Each row has a name. Each piece below is followed by the name of the row it came from, unless a question asks for something else. Each question is about the rows just above it. Places in a row count from 0.

dus: 22.2  -55.3  -14.2  -88.6  -16.9  -66.4  -71.4  4.6
boka: -71.3  -55.3  -14.2  -88.6  -16.9  23.0  -4.5  35.2
geka: 22.2  -55.3  -14.2  -88.6  -16.9  -66.4  -71.4  -75.8
Vami: -41.2  -26.4  17.0  61.2  64.8  -42.3  -8.1  -2.8
Every place of -71.4 in dus: -> 6
key -> tag
61.2 -> Z3
61.1 -> Z19
-88.7 -> Z558
-88.6 -> Z949
The tag of boka, keyed by place 3: -> Z949
which: -71.3  -55.3  -14.2  -88.6  -16.9  23.0  -4.5  35.2 -> boka

Pape: -17.3  -5.2  5.0  47.9  -22.1  -37.2  18.6
gemu: -17.5  -60.1  -17.5  -17.5  -60.1  -60.1  -60.1
segik: -10.2  10.9  -13.2  11.7  -24.6  -22.4  2.1
nif: -88.5  -6.8  -8.3  -0.9  35.6  -37.7  11.2
Zipup: -72.9  12.7  -2.4  2.1  12.9  -17.6  31.5
poza: -48.6  11.0  -14.3  24.4  -60.2  -37.7  -3.6
rasid: -40.9  11.0  -14.3  24.4  1.8  -37.7  -3.6
Lilog: -11.7  -22.7  10.2  31.2  -2.9  -34.5  10.3
Every place of -17.5 in gemu: -> 0 2 3
Places of -60.1 in row gemu: -> 1 4 5 6

Sopod: 0.5  -7.6  3.1  13.6  -13.4  6.8  -13.8  13.2  5.7  9.2  4.4  -10.9  17.2  -12.0  -0.5  15.5  -6.4  13.6  3.8  6.2  8.0  1.4  -6.7  24.1  -5.2  -8.7  20.4  -10.2  -8.1  -7.8
ravez: -4.9  -6.6  -1.8  9.4  -14.2  9.7  -5.1  11.1  3.5  -4.3  -3.2  -10.8  8.9  -1.8  -6.0  7.8  -10.7  26.1  4.4  -12.1  1.2  -4.4  2.3  14.5  10.9  -6.7  17.8  -12.5  -4.4  -7.4
felif: 12.5  3.9  -2.2  9.9  7.2  -13.5  9.6  -7.1  8.8  12.3  -15.1  -4.9  1.9  -5.8  2.6  -6.0  -5.7  -13.6  1.2  -5.3  -8.3  2.0  -12.0  -4.8  4.4  -2.0  -0.7  -8.1  -4.8  3.5
bet: 25.6  -0.3  -20.2  -1.4  12.4  -4.5  39.8  -35.8  -27.0  -73.1  8.6  -36.2  -35.4  15.8  19.3  4.1  -25.7  30.2  27.9  0.5  -35.1  54.8  -8.6  -18.6  -3.4  15.0  25.6  0.2  -3.8  -17.1
lis: -5.1  6.7  -1.0  6.4  11.7  -5.8  -4.7  -0.1  -0.8  1.8  -1.1  -0.4  -9.7  9.9  2.3  8.7  12.8  2.3  13.0  -2.9  -13.7  -1.4  -3.6  12.0  -6.9  0.0  5.7  -5.6  -1.9  -6.7
Nivo: 25.6  -0.3  -20.2  -1.4  12.4  -4.5  39.8  -35.8  -27.0  -73.1  8.6  -36.2  -35.4  15.8  19.3  4.1  -25.7  4.7  10.7  6.3  -9.9  15.3  11.3  -30.6  1.5  13.9  34.9  -17.7  7.0  -28.9
Lago: 25.6  -0.3  -20.2  -1.4  12.4  -4.5  39.8  -35.8  -27.0  -73.1  8.6  -36.2  -35.4  15.8  19.3  4.1  -25.7  30.2  27.9  0.5  -35.1  54.8  -8.6  -18.6  -3.4  15.0  25.6  0.2  -10.0  -2.2
Which value is in both bet and lis? -> -1.4
which: 25.6  -0.3  -20.2  -1.4  12.4  -4.5  39.8  -35.8  -27.0  -73.1  8.6  -36.2  -35.4  15.8  19.3  4.1  -25.7  4.7  10.7  6.3  -9.9  15.3  11.3  -30.6  1.5  13.9  34.9  -17.7  7.0  -28.9 -> Nivo
25.6  -0.3  -20.2  -1.4  12.4  -4.5  39.8  -35.8  -27.0  -73.1  8.6  -36.2  -35.4  15.8  19.3  4.1  -25.7  30.2  27.9  0.5  -35.1  54.8  -8.6  -18.6  -3.4  15.0  25.6  0.2  -10.0  -2.2 is in which row? -> Lago

kome: -5.8  19.0  25.6  0.2  -3.9  38.9  -0.5  -13.7  -16.0  9.5  25.5  -35.0  -35.8  -24.7  -19.2  -0.4  34.4  16.6  -10.8  -33.0  37.3  11.6  -36.2  -13.4  11.2  -22.9  -18.8  -49.2  37.2  25.5  10.9  33.3  -11.2  -22.0  -20.4  8.5  9.8  -43.6  25.8  30.4  -35.0
losin: -6.4  18.9  25.4  0.1  -4.0  38.6  -0.8  -14.0  -16.1  9.8  25.8  -34.9  -36.1  -24.8  -19.5  -0.9  34.4  16.8  -11.0  -32.9  37.4  11.4  -36.2  -13.5  11.1  -22.8  -18.4  -49.2  37.3  25.8  11.1  33.2  -11.4  -22.2  -20.4  8.4  9.9  -43.3  25.5  30.6  -34.8
Mim: -29.4  24.5  23.0  -13.7  -16.3  -27.0  -32.9  -5.9  -10.8  -10.8  7.8  -54.4  -7.0  -62.9  13.2  -3.0  56.0  43.1  13.6  -9.9  62.0  9.5  -41.8  -12.3  19.0  -13.5  -13.2  -79.2  -20.8  48.2  61.2  39.7  16.2  10.8  -28.9  22.8  7.4  -43.4  53.0  24.0  -19.8
mizap: -7.1  18.2  25.8  0.4  -3.6  38.9  -0.1  -13.5  -16.4  9.3  26.7  -35.4  -35.5  -26.9  -19.4  -0.7  34.5  15.0  -9.9  -32.9  36.9  11.3  -38.5  -14.4  10.4  -22.3  -18.5  -50.9  36.0  25.3  11.7  34.2  -12.1  -21.4  -21.4  9.2  10.5  -44.6  28.7  32.6  -35.9
filif: -29.2  24.6  23.1  -13.4  -16.2  -27.2  -32.9  -5.8  -10.4  -10.9  8.1  -54.5  -6.8  -62.7  13.2  -2.7  56.3  43.0  13.6  -9.6  61.7  9.7  -41.8  -12.5  19.1  -13.7  -13.4  -79.3  -20.8  48.4  60.9  39.5  15.9  11.1  -29.0  23.2  7.3  -43.3  53.5  24.0  -20.1
panof: -11.4  17.7  28.9  6.5  12.8  13.2  1.4  -21.2  0.8  33.3  37.4  -44.1  -22.6  -23.6  2.2  4.2  54.0  11.5  20.2  -23.4  38.5  16.7  -52.1  -19.3  31.8  -42.5  -31.6  -55.2  11.2  37.6  12.3  49.1  3.7  -6.3  2.9  7.2  -17.2  -48.3  53.0  28.3  -25.6
zitaf: -12.1  17.6  29.6  6.2  13.8  12.1  1.2  -21.2  0.6  34.1  37.2  -43.9  -20.9  -25.9  2.3  4.3  54.4  11.8  21.9  -22.3  39.1  17.1  -53.5  -19.7  31.5  -41.3  -30.3  -57.4  9.3  36.9  13.3  50.1  5.1  -5.9  2.8  7.1  -17.4  -49.2  54.2  29.3  -26.6
zag: -11.4  17.4  28.9  6.6  12.8  13.1  1.5  -21.0  0.7  33.3  37.2  -43.9  -22.7  -23.4  2.6  4.2  53.8  11.4  20.4  -23.6  38.6  16.8  -52.2  -19.3  31.8  -42.1  -31.7  -55.2  11.2  37.5  12.3  49.6  3.6  -6.4  2.5  7.3  -17.1  -48.4  53.2  28.8  -25.7
Siru: -29.4  23.9  22.0  -14.7  -16.0  -27.5  -33.2  -6.7  -12.4  -10.7  7.4  -54.2  -6.6  -63.2  13.6  -2.2  55.2  43.7  14.1  -10.0  62.0  9.9  -41.6  -11.7  17.9  -14.2  -12.4  -78.8  -21.2  49.0  60.9  40.1  16.8  11.5  -29.3  23.1  5.5  -44.0  50.9  23.2  -20.4
which: -18.8  -49.2 -> kome
Which row holds -3.9  38.9? -> kome
Which row holds 34.4  16.6? -> kome

Fumur: -2.7  -50.6  -7.0  -1.4  -4.9  -7.8  5.4  -35.8  -12.2  11.0  -12.8  -28.1  13.6  -54.3  3.2  2.9  -5.9  -29.3  -8.5  -12.8  -7.8  -8.5  2.7  4.7  -1.6  -43.2  -0.5  13.2  12.2  -1.2  3.5  -21.5  2.3  -3.5  6.9  -11.3  -4.8  3.5  1.0
rokun: 11.3  -5.4  -20.1  0.1  -17.5  7.6  2.3  3.6  10.5  4.7  0.0  -24.7  -14.7  14.4  25.1  -4.4  -20.2  -33.7  -3.6  0.2  -3.3  -0.5  2.1  -4.5  -1.4  -40.7  45.0  -1.2  29.2  -1.3  0.2  -21.6  -0.2  -3.0  -3.8  4.2  -6.7  -0.9  -2.4
zam: -2.7  -50.6  -7.0  -1.4  -4.9  -7.8  5.4  -35.8  -12.2  11.0  -12.8  -28.1  13.6  -54.3  3.2  2.9  -5.9  -29.3  -8.5  -12.8  1.0  3.1  -6.0  -4.1  -3.5  -28.9  -8.1  3.2  -16.0  -3.2  10.1  -16.4  2.2  6.5  4.7  -5.7  -0.2  0.5  -6.5
Vavum: 16.1  -19.2  -26.5  2.4  -4.6  -4.9  0.7  -76.7  -7.4  0.6  -9.3  -0.6  10.6  -22.1  0.6  -0.3  17.4  -28.6  -1.0  -41.1  -2.9  -0.1  0.3  0.5  -0.7  -26.7  14.8  10.9  -0.3  -0.8  -4.5  6.6  2.0  7.0  -28.6  8.2  -2.7  -3.5  -5.1
Gog: -56.2  -4.7  7.6  1.0  -7.6  2.1  5.4  -45.0  0.0  -5.9  -1.8  -18.7  -4.4  -5.2  0.7  -2.0  -7.7  34.1  -4.9  33.4  3.6  -7.2  0.5  -4.6  -2.4  -25.8  3.6  2.4  -0.6  9.8  11.1  19.7  -0.9  -3.2  8.0  9.4  1.3  -5.0  1.6
fere: 2.7  5.0  -32.4  1.2  -2.2  1.0  -0.3  -19.2  2.6  4.9  -14.1  29.5  5.3  -42.4  5.8  1.0  65.4  11.5  -1.3  -0.3  -2.0  1.5  -0.5  2.3  0.7  -35.4  12.2  13.5  14.4  3.4  4.5  30.1  -0.6  1.0  -3.1  -5.1  -12.5  -3.2  4.4
mili: 34.3  -15.4  -11.8  1.5  -14.1  -0.5  -0.1  5.3  7.7  -12.2  -15.7  2.6  -1.0  17.1  79.5  0.4  48.1  -7.8  -2.5  51.0  8.0  -1.9  1.8  0.3  2.0  -41.7  -3.1  5.2  26.4  1.2  14.3  -30.5  -7.2  -8.1  11.2  -0.3  -4.0  -6.2  0.0
Tatus: 14.4  3.4  4.5  30.1  -0.6  1.1  2.3  0.2  10.5  4.7  0.0  -24.7  -14.7  14.4  25.1  -20.1  10.4  -33.7  -3.6  0.2  -3.3  -0.5  2.1  -4.5  10.5  -40.7  45.0  -1.2  29.2  -1.3  0.2  -21.6  -0.2  -3.0  -3.8  4.2  -0.2  -0.9  -2.4
muv: 4.0  -58.0  -4.3  -1.5  1.2  -0.8  -1.1  -11.7  2.9  9.3  -21.7  38.2  -45.9  -27.1  -2.9  -2.2  -37.9  -51.2  5.0  -60.4  -7.5  -3.2  0.0  0.2  -5.5  -11.0  -1.3  8.9  22.0  6.7  12.0  31.4  -3.6  -4.1  0.4  -4.3  -4.7  5.0  -2.5
Places of 10.5 in row Tatus: -> 8 24
which: 14.4  3.4  4.5  30.1  -0.6  1.0 -> fere
key -> tag
-11.7 -> Z129
-0.6 -> Z421
-2.2 -> Z711
1.1 -> Z454
1.2 -> Z824
-14.1 -> Z857
-0.7 -> Z904
Join muv by its entry at place 4: -> Z824
which: 16.1  -19.2  -26.5  2.4  -4.6  -4.9  0.7  -76.7  -7.4  0.6  -9.3  -0.6  10.6  -22.1  0.6  -0.3  17.4  -28.6  -1.0  -41.1  -2.9  -0.1  0.3  0.5  -0.7  -26.7  14.8  10.9  -0.3  -0.8  -4.5  6.6  2.0  7.0  -28.6  8.2  -2.7  -3.5  -5.1 -> Vavum

fuvaz: 2.4  -1.4  0.8  0.9  -3.5  3.2  0.2  0.5  1.3  0.6  2.4  1.3  -0.2  -1.5  1.3  -2.0  -1.4  -1.4  2.2  -2.0  -2.8  -0.2  -1.6  -0.3  -0.5  1.6  3.2  -0.7  1.0  0.0  0.9  -0.3  0.6  -0.7  -1.4  -1.4  -1.2  2.3  1.4  0.8  0.1  -0.3  -1.2
laput: -0.5  0.0  -0.2  -0.6  0.8  0.0  -0.2  -0.6  0.7  0.0  1.8  0.7  1.0  1.0  -1.0  1.4  -1.0  0.0  0.6  0.4  2.9  -0.9  -0.1  -0.9  -1.4  1.2  2.6  -0.2  -1.4  -0.1  -0.1  0.5  1.8  -0.8  0.3  -0.1  3.4  0.9  1.0  -1.2  -0.4  -0.3  1.8
Bufum: 2.4  2.1  0.6  -2.2  -3.7  -2.0  0.3  -1.1  -0.6  0.8  -0.4  2.5  0.2  1.9  0.2  1.1  0.1  0.0  -1.8  -0.2  -1.2  -0.4  1.4  -0.2  0.9  0.6  0.9  0.2  -1.0  -0.2  -0.4  0.3  0.3  0.8  -0.5  -0.2  2.0  0.8  -0.6  2.1  0.4  1.0  -0.4
dof: -26.7  -22.8  0.8  -3.2  -0.3  -5.8  9.1  17.6  6.1  -9.2  65.2  -35.5  -4.2  26.4  7.6  49.3  -3.6  34.6  10.2  12.1  70.0  -23.3  -8.7  -4.8  10.0  46.0  -61.6  12.9  -51.8  -6.3  4.6  8.6  19.1  -7.4  25.6  -13.8  -1.0  -31.3  -6.3  -2.2  -6.3  -9.0  46.2
Zago: -11.0  29.4  10.1  -22.6  81.5  -20.3  1.4  -15.7  -12.9  0.7  3.3  -1.8  0.0  -22.6  -18.2  -8.5  13.3  39.0  6.1  -14.4  56.8  -5.3  -31.9  -5.4  -31.9  2.2  -39.2  16.8  -25.2  0.9  2.0  -4.4  10.0  9.7  23.9  -16.3  27.3  -31.9  -6.8  2.0  3.2  10.1  35.2
veviz: -3.8  -0.6  -0.4  -1.7  5.2  2.2  -0.5  -0.5  -1.6  -1.1  -0.4  -0.7  -0.7  4.9  -0.9  1.3  -1.1  -2.2  -2.4  -1.7  2.7  1.0  -1.9  -1.4  -2.0  0.0  9.1  -1.5  -0.8  1.7  -0.2  0.7  -0.7  -2.2  0.1  2.8  5.6  2.0  3.7  -0.7  -0.5  0.9  1.3
pivev: -28.7  -14.4  -2.1  29.9  78.2  -9.7  3.5  -7.9  29.4  -15.8  0.0  -1.5  -15.4  22.5  -13.2  2.8  2.1  -29.6  18.9  -40.5  -40.6  20.8  -30.1  -19.9  -12.9  0.3  61.6  -12.6  11.6  -7.8  20.3  7.6  16.2  -5.1  -18.5  20.8  23.6  37.9  -14.4  -14.7  -15.7  -9.5  -24.5
Places of 2.0 in row Bufum: -> 36
At which places does Zago hold 10.1? -> 2 41

Vuso: -48.3  21.6  -1.7  15.9  -76.1  23.0  72.5  -37.3  25.4  -24.7  46.5  0.3  -3.4  -0.5  6.6
Fivat: 23.0  -52.2  -2.9  11.9  17.7  23.6  -9.6  16.8  -75.9  13.9  -51.0  21.9  -29.1  68.1  15.7
bobet: 27.4  -39.5  -0.3  -19.0  27.3  42.5  20.5  -57.3  -74.9  -27.3  -45.5  12.0  -24.4  36.7  -6.0
vezi: -9.3  -25.3  46.0  -35.3  -43.7  62.4  51.6  -47.9  -33.3  -32.5  33.8  -19.7  -6.9  20.0  22.8
padu: -48.3  21.6  -1.7  15.9  -76.1  23.0  72.5  -37.3  25.4  -24.7  46.5  26.3  -20.4  -5.4  3.5
luza: -22.2  -7.1  10.6  11.4  -61.3  57.5  61.4  -69.7  -24.9  -8.4  28.1  26.3  -5.0  -74.4  -14.9
Zatu: -9.3  -25.3  46.0  -35.3  -43.7  62.4  51.6  -47.9  -33.3  -32.5  12.0  -45.5  -6.9  20.0  23.3
mulo: -20.4  -1.5  19.3  -11.2  -54.3  56.2  63.2  -77.0  -14.4  -20.4  35.0  2.9  -9.5  -13.6  3.0
kop: -1.7  72.5  15.9  -76.1  23.0  -48.3  21.6  -30.9  -40.9  55.8  -20.4  78.8  -29.4  -26.3  -16.9
fuzak: -33.2  -16.4  1.1  5.8  -59.3  27.2  70.9  -1.8  -22.4  -35.7  8.4  -14.3  -15.8  73.8  29.0
Every place of -20.4 in mulo: -> 0 9
which: -48.3  21.6  -1.7  15.9  -76.1  23.0  72.5  -37.3  25.4  -24.7  46.5  0.3  -3.4  -0.5  6.6 -> Vuso
which: -45.5  12.0 -> bobet
key -> tag
42.5 -> Z351
27.4 -> Z786
23.6 -> Z92
Join bobet by its entry at place 5: -> Z351

